Below are the code and all the weights of a small trained network. Each question names an input and a class and asks about switching units off, where a switched-off unit gives its printed mean instead of its output.

import numpy as np


def w(rows, s, z=0):
    codes = np.array(rows[::2]) - 128.0
    scale = np.full(codes.shape[1], s)
    scale[-1] = z or s
    return codes * scale


def f(y):
    return y / 2 * (1 + np.tanh(0.7978845608 * (y + 0.044715 * y**3)))


def log_softmax(a):
    a = a - a.max(-1, keepdims=True)
    return a - np.log(np.exp(a).sum(-1, keepdims=True))


def net(x, mask):
    res = np.array(x, float).reshape(1, 8) / 4 @ E
    y = f(res @ A[0][:, :-1].T + A[0][:, -1])
    res = res + np.where(mask, y, B[0][:, -1]) @ B[0][:, :-1]
    return log_softmax(res[-1] @ U[:, :-1].T + U[:, -1])


A, B = {}, {}
E = w([
[160,80,76,190,218,115,120,174,40,58],'x0',
[142,89,79,42,162,37,169,200,84,161],'x1',
[141,112,165,93,74,58,185,132,187,2],'x2',
[133,167,187,120,65,29,172,103,104,167],'x3',
[102,150,48,159,126,129,78,138,116,64],'x4',
[165,205,49,62,74,115,168,227,103,149],'x5',
[49,137,83,124,212,8,195,46,137,71],'x6',
[41,158,168,221,126,106,157,181,198,194],'x7',
],0.0082)
A[0] = w([
[30,192,162,188,95,86,114,45,207,132,204],'neuron 1',
[128,92,107,129,156,85,111,31,117,52,192],'neuron 2',
[108,124,170,193,207,144,60,114,93,92,211],'neuron 3',
[242,146,64,104,124,163,124,166,73,119,162],'neuron 4',
[218,111,240,33,87,117,138,184,125,190,177],'neuron 5',
[80,138,165,254,116,121,83,51,135,130,229],'neuron 6',
[116,135,44,105,92,116,213,155,143,113,182],'neuron 7',
[106,144,109,42,155,153,131,91,139,185,197],'neuron 8',
[60,42,117,141,177,158,162,74,103,72,175],'neuron 9',
[161,72,159,159,166,132,134,59,149,88,194],'neuron 10',
[114,115,182,170,123,226,41,172,163,113,205],'neuron 11',
[146,109,37,90,138,117,72,175,64,127,186],'neuron 12',
[112,134,121,10,34,115,178,171,105,111,254],'neuron 13',
[107,121,161,201,203,141,202,78,77,99,197],'neuron 14',
[72,151,101,159,117,109,207,142,181,150,173],'neuron 15',
[59,178,175,233,69,162,112,59,169,150,172],'neuron 16',
[114,93,168,163,158,244,133,185,19,114,141],'neuron 17',
[130,199,98,64,110,186,194,119,112,133,171],'neuron 18',
[80,171,141,170,174,95,175,147,119,121,195],'neuron 19',
[102,141,62,88,122,118,209,163,151,132,192],'neuron 20',
[133,109,139,208,152,213,125,178,77,152,144],'neuron 21',
[116,121,197,180,153,128,81,144,47,83,162],'neuron 22',
[147,65,123,113,181,201,100,114,64,204,209],'neuron 23',
[87,193,78,152,126,72,170,167,82,124,194],'neuron 24',
],0.008,0.0039)
B[0] = w([
[113,192,150,83,86,169,77,112,142,139,254],'neuron 1',
[92,113,118,146,152,112,152,87,134,68,221],'neuron 2',
[104,22,95,145,136,126,180,102,202,176,216],'neuron 3',
[217,98,111,177,112,113,155,128,116,96,203],'neuron 4',
[142,74,194,101,38,125,195,180,107,114,221],'neuron 5',
[77,171,104,142,81,173,113,62,145,186,238],'neuron 6',
[114,203,116,91,177,45,104,185,132,71,184],'neuron 7',
[175,110,190,22,176,126,114,62,128,123,177],'neuron 8',
[65,85,137,148,226,90,179,53,176,114,210],'neuron 9',
[46,85,155,156,98,94,171,41,181,104,197],'neuron 10',
[141,144,197,227,134,191,143,157,144,118,228],'neuron 11',
[158,100,93,185,205,138,93,133,2,95,205],'neuron 12',
[147,170,224,100,72,86,173,154,14,25,225],'neuron 13',
[58,99,46,87,92,71,150,60,194,178,204],'neuron 14',
[54,190,189,48,94,112,39,163,152,211,188],'neuron 15',
[104,236,140,131,122,199,120,54,113,201,245],'neuron 16',
[166,62,115,202,109,98,126,149,136,193,202],'neuron 17',
[131,106,178,125,151,91,116,102,87,129,175],'neuron 18',
[73,171,48,99,105,102,62,164,230,155,180],'neuron 19',
[105,199,172,93,185,59,48,212,69,107,184],'neuron 20',
[165,113,100,168,113,146,82,171,151,176,199],'neuron 21',
[105,87,35,196,88,116,88,133,148,129,179],'neuron 22',
[168,40,97,142,174,134,145,131,95,227,217],'neuron 23',
[149,143,44,87,138,93,26,176,121,124,190],'neuron 24',
],0.0065,0.012)
U = w([
[63,185,145,99,153,45,30,214,157,105,119],'0',
[96,214,194,142,126,255,117,67,120,167,75],'1',
[136,108,238,80,32,86,237,158,102,116,246],'2',
[135,63,72,78,212,158,131,93,74,205,177],'3',
[92,167,58,142,90,107,104,122,134,198,58],'4',
[163,169,51,163,175,77,128,133,38,8,162],'5',
[148,67,102,242,118,152,116,177,160,163,70],'6',
[32,88,106,144,136,88,180,50,238,112,101],'7',
],0.0075,0.0011)

Each question gives the input, the list of numbers given to net, and the class t.
The units are the neurons (one row each of A and B). Each row of codes is followed by its name. A weight is (code - 128) times the scale printed after its matrix; where a second scale follows, it is the last column's (A, B and U).
mask holds one flag per neuron, in row order. A switched-off neuron (its flag False) gives its mean, the last column of its row in B, instead of its output. The means were averaged over made-up inputs and are rounded, as every weight is.
A unit's drop is (log p(t) with every unit on - log p(t) with that unit switched off) / (log p(t) with every unit on - log p(t) with every unit switched off).
The circuit of an input: a set's keep is (log p(t) with only the set's units on - log p(t) with every unit switched off) / (log p(t) with every unit on - log p(t) with every unit switched off). Starting from the 12 units with the biggest drops (on a tie, the unit counted first), units are removed one at a time, each time the one whose removal leaves the highest keep (on an exact tie, the one counted first), for as long as the keep stays at least 0.8.
circuit, biggest first: the units of the circuit, biggest drop first
unit that matters most: the unit with the biggest drop
top k neurons: the k neurons with the biggest drops, biggest first
drop of u: that unit's drop, to one decimal
input [1,-5,-7,-1,7,-1,-7,7], class 6: top 2 neurons -> [neuron 17; neuron 21]
input [-1,-4,8,3,8,-7,-8,-8], class 7: unit that matters most -> neuron 10
input [-8,1,7,-3,-7,-3,6,1], class 2: circuit, biggest first -> [neuron 13; neuron 3]
input [1,7,-8,8,-1,8,4,-2], class 5: circuit, biggest first -> [neuron 12; neuron 13]
input [-8,6,-4,-5,5,-4,-5,1], class 6: circuit, biggest first -> [neuron 11; neuron 1]
input [0,7,-7,7,2,5,8,-4], class 5: circuit, biggest first -> [neuron 12; neuron 13]
input [1,3,7,-1,0,-3,1,8], class 0: circuit, biggest first -> [neuron 15; neuron 3]
input [6,-7,-5,1,-8,5,2,-4], class 6: circuit, biggest first -> [neuron 17; neuron 16]
input [2,6,-3,-4,-7,0,-5,-1], class 6: circuit, biggest first -> [neuron 17; neuron 4]
input [-1,3,3,6,0,8,1,3], class 0: top 2 neurons -> [neuron 24; neuron 20]
input [-7,-7,3,-7,-7,8,6,5], class 1: top 4 neurons -> [neuron 16; neuron 1; neuron 24; neuron 14]
input [-3,6,-7,3,-6,6,6,-6], class 5: top 2 neurons -> [neuron 12; neuron 24]
input [-4,3,1,8,4,2,7,-6], class 5: top 2 neurons -> [neuron 13; neuron 2]
input [4,-3,-7,5,-7,7,-7,-7], class 2: circuit, biggest first -> [neuron 5]
input [-1,6,3,-5,0,8,8,0], class 0: top 2 neurons -> [neuron 20; neuron 15]
input [8,-3,7,6,-4,-2,-7,7], class 6: top 2 neurons -> [neuron 22; neuron 13]
input [1,8,-2,-5,1,-2,3,-8], class 5: top 2 neurons -> [neuron 12; neuron 4]
input [4,-2,0,-1,-6,3,8,4], class 0: drop of neuron 24 -> 0.2
input [4,1,-5,7,-4,4,5,-5], class 5: drop of neuron 19 -> 0.0
input [2,6,-2,4,-1,-2,-4,-4], class 2: drop of neuron 13 -> 0.1
input [-2,8,-8,-7,-8,6,7,3], class 0: circuit, biggest first -> [neuron 20]
